Here is a tiny trained network, its code and every weight. The questions are about switching its units off for an input and a class, where a switched-off unit gives its printed mean instead of its output.

import numpy as np


def w(rows, s, z=0):
    codes = np.array(rows[::2]) - 128.0
    scale = np.full(codes.shape[1], s)
    scale[-1] = z or s
    return codes * scale


def norm(h):
    return h / np.sqrt((h * h).mean(-1, keepdims=True) + 1e-5)


def f(y):
    return y / 2 * (1 + np.tanh(0.7978845608 * (y + 0.044715 * y**3)))


def log_softmax(a):
    a = a - a.max(-1, keepdims=True)
    return a - np.log(np.exp(a).sum(-1, keepdims=True))


def net(x, mask):
    res = np.array(x, float).reshape(1, 6) / 4 @ E
    u = 0
    for l in range(4):
        y = f(norm(res) @ A[l][:, :-1].T + A[l][:, -1])
        res = res + np.where(mask[u : u + 4], y, B[l][:, -1]) @ B[l][:, :-1]
        u += 4
    return log_softmax(norm(res)[-1] @ U[:, :-1].T + U[:, -1])


A, B = {}, {}
E = w([
[127,126,127],'x0',
[132,126,124],'x1',
[86,169,88],'x2',
[139,254,190],'x3',
[87,168,89],'x4',
[128,129,126],'x5',
],0.0066)
A[0] = w([
[137,165,158,190],'L0N0',
[74,116,82,18],'L0N1',
[172,166,162,248],'L0N2',
[159,2,80,143],'L0N3',
],0.01,0.0014)
B[0] = w([
[90,31,194,170],'L0N0',
[228,144,47,145],'L0N1',
[75,68,146,191],'L0N2',
[3,224,155,255],'L0N3',
],0.0068,0.0058)
A[1] = w([
[163,120,144,3],'L1N0',
[78,86,158,105],'L1N1',
[235,121,228,159],'L1N2',
[1,31,181,64],'L1N3',
],0.0085,0.0036)
B[1] = w([
[15,154,58,102],'L1N0',
[165,140,134,172],'L1N1',
[154,1,11,178],'L1N2',
[213,210,181,254],'L1N3',
],0.0069,0.0056)
A[2] = w([
[254,105,87,5],'L2N0',
[152,86,212,159],'L2N1',
[114,177,153,235],'L2N2',
[73,142,145,18],'L2N3',
],0.008,0.0035)
B[2] = w([
[61,254,87,131],'L2N0',
[213,82,84,219],'L2N1',
[195,124,180,253],'L2N2',
[122,150,147,121],'L2N3',
],0.0075,0.0044)
A[3] = w([
[125,91,253,97],'L3N0',
[141,42,229,53],'L3N1',
[183,44,93,3],'L3N2',
[92,170,169,96],'L3N3',
],0.0048,0.0034)
B[3] = w([
[91,41,160,249],'L3N0',
[47,101,82,165],'L3N1',
[71,255,128,77],'L3N2',
[183,169,143,157],'L3N3',
],0.0032,0.0013)
U = w([
[172,132,225,63],'0',
[54,242,136,84],'1',
[115,31,2,253],'2',
],0.012,0.0044)

Each question gives the input, the list of numbers given to net, and the class t.
The units are the neurons (one row each of A and B). Each row of codes is followed by its name. A weight is (code - 128) times the scale printed after its matrix; where a second scale follows, it is the last column's (A, B and U).
mask holds one flag per neuron, layer by layer. A switched-off neuron (its flag False) gives its mean, the last column of its row in B, instead of its output. The means were averaged over made-up inputs and are rounded, as every weight is.
A unit's drop is (log p(t) with every unit on - log p(t) with that unit switched off) / (log p(t) with every unit on - log p(t) with every unit switched off).
The circuit of an input: a set's keep is (log p(t) with only the set's units on - log p(t) with every unit switched off) / (log p(t) with every unit on - log p(t) with every unit switched off). Starting from the 12 units with the biggest drops (on a tie, the unit counted first), units are removed one at a time, each time the one whose removal leaves the highest keep (on an exact tie, the one counted first), for as long as the keep stays at least 0.8.
units of the circuit, in order: the units of the circuit, biggest drop first
k most important neurons: the k neurons with the biggest drops, biggest first
k most important neurons of layer l: the k neurons of layer l with the biggest drops, biggest first
drop when u is switched off: that unit's drop, to one decimal
input [3,-3,6,3,-2,7], class 0: units of the circuit, in order	[L0N3]
input [7,4,-3,7,7,-4], class 0: units of the circuit, in order	[L0N3 L0N0]
input [-8,6,-3,-7,-2,6], class 0: 2 most important neurons of layer 2	[L2N2 L2N0]
input [3,0,0,2,-3,5], class 2: 2 most important neurons	[L0N3 L2N1]
input [-8,-7,-5,4,-7,0], class 2: units of the circuit, in order	[L1N2 L0N3]
input [7,3,-6,-7,-3,1], class 0: units of the circuit, in order	[L0N3 L1N3]
input [0,4,5,5,0,-4], class 0: 3 most important neurons	[L0N3 L0N0 L2N2]
input [8,5,-3,6,-8,8], class 2: 2 most important neurons	[L1N2 L0N3]
input [3,1,-1,-8,0,-2], class 0: 4 most important neurons	[L0N3 L1N2 L1N3 L2N2]
input [-8,8,-3,-8,1,6], class 1: 2 most important neurons of layer 0	[L0N3 L0N0]
input [2,5,1,-2,-8,-7], class 1: 3 most important neurons	[L0N3 L1N2 L0N0]
input [-6,7,-4,5,-8,-7], class 2: 2 most important neurons	[L1N2 L0N3]
input [-3,3,6,4,0,-2], class 0: 2 most important neurons of layer 2	[L2N2 L2N0]
input [-8,7,4,-6,0,-4], class 1: 2 most important neurons	[L0N3 L1N2]
input [6,-1,-2,-7,-6,-1], class 0: 2 most important neurons	[L0N3 L1N3]
input [3,0,0,3,-4,1], class 2: 4 most important neurons	[L0N3 L1N2 L2N1 L2N2]
input [-8,-5,-1,-6,8,8], class 1: most important neuron of layer 2	[L2N1]
input [-2,-1,-8,-6,-3,6], class 0: drop when L0N3 is switched off	1.2
input [-7,-4,7,-4,-6,-7], class 1: drop when L0N3 is switched off	0.7
input [5,7,0,7,-5,2], class 2: drop when L1N2 is switched off	0.5
input [3,-5,-8,4,0,-8], class 2: drop when L0N2 is switched off	0.0
